Here is a tiny trained network, its code and every weight. The questions are about switching its units off for an input and a target symbol, where a switched-off unit gives its printed mean instead of its output.

import numpy as np


def w(rows, s, z=0):
    codes = np.array(rows[::2]) - 128.0
    scale = np.full(codes.shape[1], s)
    scale[-1] = z or s
    return codes * scale


def f(y):
    return np.maximum(y, 0)


def softmax(a):
    e = np.exp(a - a.max(-1, keepdims=True))
    return e / e.sum(-1, keepdims=True)


def log_softmax(a):
    a = a - a.max(-1, keepdims=True)
    return a - np.log(np.exp(a).sum(-1, keepdims=True))


def net(x, mask):
    ids = ['ελξπτψ'.index(c) for c in x.split()]
    T = len(ids)
    res = E[ids] + P[:T]
    q, k, v = (res @ M[0].T for M in (Q, K, V))
    z = softmax(np.where(np.tri(T) > 0, q @ k.T / 2**0.5, -1e9)) @ v
    res = res + np.where(mask[0], z, O[0][:, -1]) @ O[0][:, :-1]
    y = f(res @ A[0][:, :-1].T + A[0][:, -1])
    res = res + np.where(mask[1:9], y, B[0][:, -1]) @ B[0][:, :-1]
    return log_softmax(res[-1] @ U[:, :-1].T + U[:, -1])


Q, K, V, O, A, B = {}, {}, {}, {}, {}, {}
E = w([
[242,195,119,134,98,143,47,171,147],'ε',
[10,24,208,107,116,185,161,88,101],'λ',
[145,19,79,176,140,133,127,55,187],'ξ',
[121,62,66,190,200,175,229,123,199],'π',
[51,108,164,203,1,113,196,141,188],'τ',
[157,210,148,221,211,104,166,102,230],'ψ',
],0.014)
P = w([
[254,37,210,12,95,60,217,162,42],'0',
[192,78,169,46,67,142,165,143,158],'1',
[167,109,153,15,60,195,86,118,170],'2',
[176,108,135,116,88,123,136,101,166],'3',
[143,155,74,139,133,86,125,78,151],'4',
[139,142,118,129,82,156,60,65,216],'5',
[116,165,96,143,116,132,68,63,210],'6',
[95,185,46,151,140,94,60,42,196],'7',
],0.0085)
Q[0] = w([
[165,194,18,154,255,11,108,82,78],'H1',
[243,127,62,217,209,166,88,76,196],'H1',
],0.0096)
K[0] = w([
[50,160,83,85,120,244,35,90,178],'H1',
[44,195,118,228,129,123,123,58,216],'H1',
],0.011)
V[0] = w([
[75,75,93,138,49,118,100,130,96],'H1',
[56,69,137,114,254,216,164,81,114],'H1',
],0.0082)
O[0] = w([
[5,75,149,221,169,56,89,188,139,15],'H1',
[229,10,158,218,17,126,75,122,107,3],'H1',
],0.011,0.0026)
A[0] = w([
[104,60,184,168,66,89,163,118,91,156],'N1',
[66,188,137,117,145,141,189,88,132,108],'N2',
[210,134,22,118,135,186,143,97,112,85],'N3',
[157,66,131,182,112,167,75,125,159,169],'N4',
[52,143,180,170,152,100,145,168,87,3],'N5',
[141,175,175,122,109,170,17,199,105,150],'N6',
[133,152,228,142,78,174,156,91,118,149],'N7',
[91,100,168,161,130,2,32,137,93,37],'N8',
],0.0083,0.0062)
B[0] = w([
[116,157,88,103,141,112,138,116,139,215],'N1',
[165,105,126,121,36,145,57,176,69,233],'N2',
[61,113,165,226,103,213,115,135,145,246],'N3',
[163,125,87,117,188,105,120,179,76,217],'N4',
[171,71,176,114,106,91,40,82,204,170],'N5',
[78,108,131,139,120,8,198,73,42,148],'N6',
[116,112,127,118,187,86,204,133,121,201],'N7',
[170,198,155,167,106,254,130,110,93,152],'N8',
],0.009,0.011)
U = w([
[186,92,127,185,143,164,114,170,95,2],'ε',
[245,120,68,64,143,82,121,1,184,180],'λ',
[168,149,91,92,151,168,126,141,146,23],'ξ',
[32,157,86,145,244,115,220,115,182,236],'π',
[149,141,150,135,136,173,176,29,167,164],'τ',
[157,95,197,151,124,117,107,118,165,108],'ψ',
],0.0063,0.0033)

Each question gives the input, a string of symbols that net reads in full, and the target symbol t.
The units are the heads (2 rows each of Q, K, V and O) and the neurons (one row each of A and B). Each row of codes is followed by its name. A weight is (code - 128) times the scale printed after its matrix; where a second scale follows, it is the last column's (O, A, B and U).
mask holds one flag per unit, heads first, then neurons. A switched-off unit (its flag False) gives its mean, the last column of its rows in O or B, instead of its output. The means were averaged over made-up inputs and are rounded, as every weight is.
A unit's drop is (log p(t) with every unit on - log p(t) with that unit switched off) / (log p(t) with every unit on - log p(t) with every unit switched off).
The circuit of an input: a set's keep is (log p(t) with only the set's units on - log p(t) with every unit switched off) / (log p(t) with every unit on - log p(t) with every unit switched off). Starting from all 9 units, units are removed one at a time, each time the one whose removal leaves the highest keep (on an exact tie, the one counted first), for as long as the keep stays at least 0.8.
circuit, biggest first: the units of the circuit, biggest drop first
unit that matters most: the unit with the biggest drop
top k neurons: the k neurons with the biggest drops, biggest first
drop when u is switched off: that unit's drop, to one decimal
input ξ λ λ, target π: circuit, biggest first -> [N2; H1; N7; N1]
input λ τ τ ψ ψ ξ, target τ: unit that matters most -> N3
input τ ψ λ, target ψ: circuit, biggest first -> [H1; N2; N5; N1]
input ε τ ξ λ τ τ, target ξ: top 2 neurons -> [N2; N3]
input π τ π τ τ τ λ, target λ: circuit, biggest first -> [H1; N3; N1]
input π π ε, target ε: top 3 neurons -> [N4; N3; N5]
input π π π, target ε: circuit, biggest first -> [H1; N4]
input ξ λ ξ τ, target π: top 2 neurons -> [N2; N1]
input λ ψ τ ψ ξ, target τ: circuit, biggest first -> [H1; N3]
input ψ ψ ψ λ τ π ψ ε, target τ: top 2 neurons -> [N3; N2]
input λ τ ψ λ, target ε: top 2 neurons -> [N4; N8]
input ψ τ π τ ψ ψ τ ε, target τ: top 3 neurons -> [N3; N4; N2]
input ψ ψ ξ ψ λ π ξ ξ, target ε: top 4 neurons -> [N4; N8; N5; N7]
input ξ π π τ ψ τ, target π: top neuron -> [N2]
input ε ψ λ, target ξ: top 2 neurons -> [N2; N3]
input λ τ ψ τ λ, target ε: drop when N7 is switched off -> 0.0
input ε ξ ξ π τ ψ λ, target ξ: drop when N2 is switched off -> 1.7
input ξ ξ ξ ξ ψ λ, target π: drop when N1 is switched off -> 0.2
input τ ξ ψ ε τ ξ, target π: drop when N6 is switched off -> 0.0
input τ τ ξ ψ ψ λ, target ψ: top neuron -> [N2]
